[ 64   3   3  -1  26   6   4  -9   5 -11 -32   7   2  -4  -5 -14   1 -23
 -10  16  13   3  -3 -12   2   4   6   2  -3  18   6] : <47>
[ 24  -4  -8  30  -1  14   0 -14  15  -1 -11   4   7 -20   4 -17   8  -6
   3  11   4   0  20  10 -39  12  -2  -6 -13   1 -11] : <49>
[ 34  -8  14   8 -21  13  -2 -16  12  -9 -23 -17  -2 -16  20  15   4  23
  -3  10 -24   2  16  14 -83   8  -9  16   0 -14   1] : <54>
[-17 -10  -2   4  32  65   6 -18   4 -21 -37  -5 -10 -25  17 -22  -2 -15
   3   2  11  19  13 -15 -23  -1   6  26 -17  11  25] : <49>
[  9   0   0  16  13  21   6 -17  -3  -1 -24 -21  -8 -15   7  -4  -3  -8
  -4  -2  -3  -1  25   1 -52   2  12   9 -10  -8  18] : <49>
[ -9 -10   8  -4  16  46  -8 -15  19 -22 -36 -11  12 -16  16 -13  11  -3
  -6  -5  31  18  -2  -7 -46  -6 -10   2  -1   7 -12] : <54>
[ 29  -2  -4   9  -7 -17  30  -4  11   0 -11  -7  33   6  -5   3   5  -1
  -2 -15  12   8   9   0 -42  13 -14 -16   4   5 -19] : <48>
[-60  -9  -7  20 -23  -5   6   5   4   3  41 -56   0  -3   9   9   4 -14
   8 -34  14  11  29   3 -60  21 -20 -24 -17   2  -9] : <54>
[ -9 -25   0 -12 -12  29 -25   0  11  -4   7  20  -7 -11  13  -4  19   2
  13   3   8   2   9   9 -14   6  -9   5   4  -4 -35] : <48>
[-17 -10   3  -4  11  25  -9  -9  10  -7 -25  -9   5 -15  27   7  21   1
   5 -17  24  13  10  -4 -23   4   2  -3  -4  -1  16] : <49>
[ 32  -1  17  -9  10  12 -12  13   1   7 -54  61  12  -3  -8  49  23  32
 -16   6  -3 -15 -11  12 -17  -3 -11   8  10  -5 -39] : <48>
[-18   6 -17  -7  -6 -66   1   0   5  -4  32  -7  22   9  38 -14  30 -16
  34 -33  40  21  -4  15  -2  22 -46 -12   3   8  -1] : <49>
[-22  -8  -6  21 -38  27   1 -16  13   2  31 -49 -20 -14  15   5  -1  13
  10 -11 -19  -4  47  11 -94   3 -12  -3 -26 -32   4] : <54>
[ 28  -2  13  -4  -5 -11  -3   9  -4  18 -12  19  20   6  -9  43   8   8
  -9   4  -6 -15   6  19 -11  -4   2 -14  -5  -2 -29] : <48>
[ 10  -5  16  10  26  13 -18  -4   6   0 -17  23  22   5  -7  32   0  12
 -14   1   8  -6   2   5 -12  -7  -5 -13   0  -2 -37] : <48>
[ 34 -11   7   4  20 -25  16 -12  15  -1 -33 -11   4  -2  -2   1  -7  -2
  -9   7  -7  -2  13 -11 -27   7  12 -10   5  13  22] : <47>
[-13  13  -3 -14 -21  25 -13  -6   3   1  25   6 -19 -21  25   4  11   6
  22  -2  -8  -4  32  13 -23   2  -6  23 -12  -8  22] : <49>
[106 -14   8  12 -12 -17  -6 -23  17 -14 -23 -17   7  -7  -9 -21 -20  26
 -11  47 -23  -8 -11   4 -55  -4   4  25   9   4  25] : <48>
[ 28 -18   7  -5  16  52   1  -8   6 -10 -42  10   9  -2  -3  11   3  -9
  -7   9   1   5  18   2 -25   7   4 -15 -12   3 -13] : <49>
[-11  -8  12  29  11  30   3 -49   1 -16 -50 -53 -12   1  -8 -21 -31  -5
 -30   0 -22 -15  28 -33 -81  -3  12  11  -5  -8  23] : <54>
[ 75  -6  11   8  -1 -36  -3 -13   5   2 -43  -2  20  -6   0  22   3  19
 -24  16 -18  -3  -6  -3 -69   8 -13  -2   8  -2   2] : <48>
[  9   3  14  15   6   7 -14  -6   5  10 -13  10   8   4 -22   5   5  11
   2   8  -5  -5  12  -2 -18 -10  -3   2  11  -4 -31] : <48>
[ -1  -7 -13  -7   8   2   5   4  11  -9   3  -2   8 -27  18  -4  12 -28
  19  12  19   5  33   9 -13  14   5  -4 -24  12   5] : <49>
[  5   3   5  -2 -10   4  -6  -6  23  -5   3   4  12  27  14  -4   5  11
   3   1  -5   9  -7   5 -23  -2 -16  -2  13  -1 -13] : <48>
[-51 -18  16   4  -7  38  -2  -5  11 -18 -15 -65  14 -18   7  53  -7  26
  13 -48  14  10  25  -9 -51  13   0 -13 -30   4   7] : <54>
[-53 -11 -33 -17   1  64   7  -3 -10   5  27  19 -23 -33  19   4   9 -30
  11   1 -13  -4  60  37 -14  -6  19   8 -52 -17  13] : <54>
[ 16  -8   5  14   0  -8  11 -10   8  -6 -33  -7   9 -12  23  12  -1  13
   7 -15  -3   8  19   4 -48  13  -6  -5 -13 -15  33] : <49>
[ 16   1  -4  14  -9 -25  -4 -16   6  -4   5  -4  -2   1  -5 -24  -9  -7
  -3  41  -7  -3  -8   5 -12   2   0   7   3   6  -3] : <48>
[ -7  -1  19   6  -9  45 -12 -13  -2  -2 -25 -12  -6   1 -11   6 -15  20
 -15  10 -19   1   9  -9 -30 -12   6  11   3  -9 -10] : <54>
[-23  -7 -20  19  -2 -15  13  -4   5  -9  25 -38   2   3  25 -32   9 -34
  18 -13  23  17  21  -5 -31  16 -14  -8 -13  -4  -4] : <49>
[ 21   4   7  -7   2  26  -9   5   7  13 -19  37  13  -6   0   3   7  19
  -9  14   0  -5  -4  11 -17  -4  -8   6   5   0 -42] : <48>
[ 33  -1   9  10  15  28   8 -12 -20   0 -47 -14  -2  -3 -15  27 -26   1
 -30  15 -20 -15  30   0 -50  -4   8   1  -7   0  11] : <49>
[ -5  -5   0   2  36  35   7 -14  12 -12 -18 -26  -7 -14   9 -17 -12 -13
  -3   3   0   9  24  -6 -39   1   0  -3 -13   0   7] : <49>
[108  -7   7   7   0   2  -3 -15  14  -1 -19 -10  17 -11   7   8   6   3
   0  13   7  -5  17   0 -60   9  -6 -10  -2  -8 -11] : <48>
[  7  -6   6  12  25  79   7 -30  -8 -11 -60 -22 -23 -16 -16 -18 -18 -37
 -42  29 -32   7  25 -24 -45 -16  29  13 -19 -12  23] : <54>
[ 32 -10   7  -8   8  -5   9  10   8 -12 -27  -5  14  -2   1  32   0   6
  -1   2   5  -5  15   5 -15   9   6 -15 -19   6  23] : <49>
[ 16 -15  13 -10  10   8  -7   8   8  -3 -32   7  15 -25   1  39   9   0
  -6  -7   9  -9  17  13 -27   6   3 -16 -11   3 -14] : <49>
[-13  -7  21  -3 -11  67 -18 -19  17  -7 -33 -28 -10 -12  -7  19 -23  31
 -21   7 -29   0  17 -15 -50 -13   9  17  -3  -1  -3] : <54>
[-75   3  -9  32  28 -23  21 -17 -14  -3 -16 -43 -10  20 -11 -22  -4 -23
 -13 -62   6  22   5 -35 -47   0 -28 -27   2  -7  14] : <54>

[  3  17   5   6   6   9   8   5   3 -14   6 -38  13  -6   4   3  -6 -16
 -13   3   6  11  -3  11 -11 -15   0  -7   6   3   4] : Dupez
[ 23 -27  -5  22  -3 -12   6  20   3 -23  39   5  20  27 -57   2  20 -38
  14  -8 -25  12   7 -16  31   0 -15   0 -14  -6  14] : Pef
[ 20 -33  -8   0  36  16  10  33   1   1   9  -2   5  -7   4   1   5  -8
  18 -20 -13 -11   4 -13 -35 -12   1  -4  12   4 -11] : komig
[-30  -3   4  -7  -5 -19  -8 -14  -5  17   8  10  -7  11  -8   3   2   8
  15  -8 -19 -14  12  -1  25  18   4  -9  -3   6   1] : Dupez
[ 15  -7 -15  15   7   4   2  29   8 -25  42 -15  14   5  -1  10  -7 -67
  -5 -11 -16  26  -1   0  -7 -22 -24 -14   6  14  19] : barov
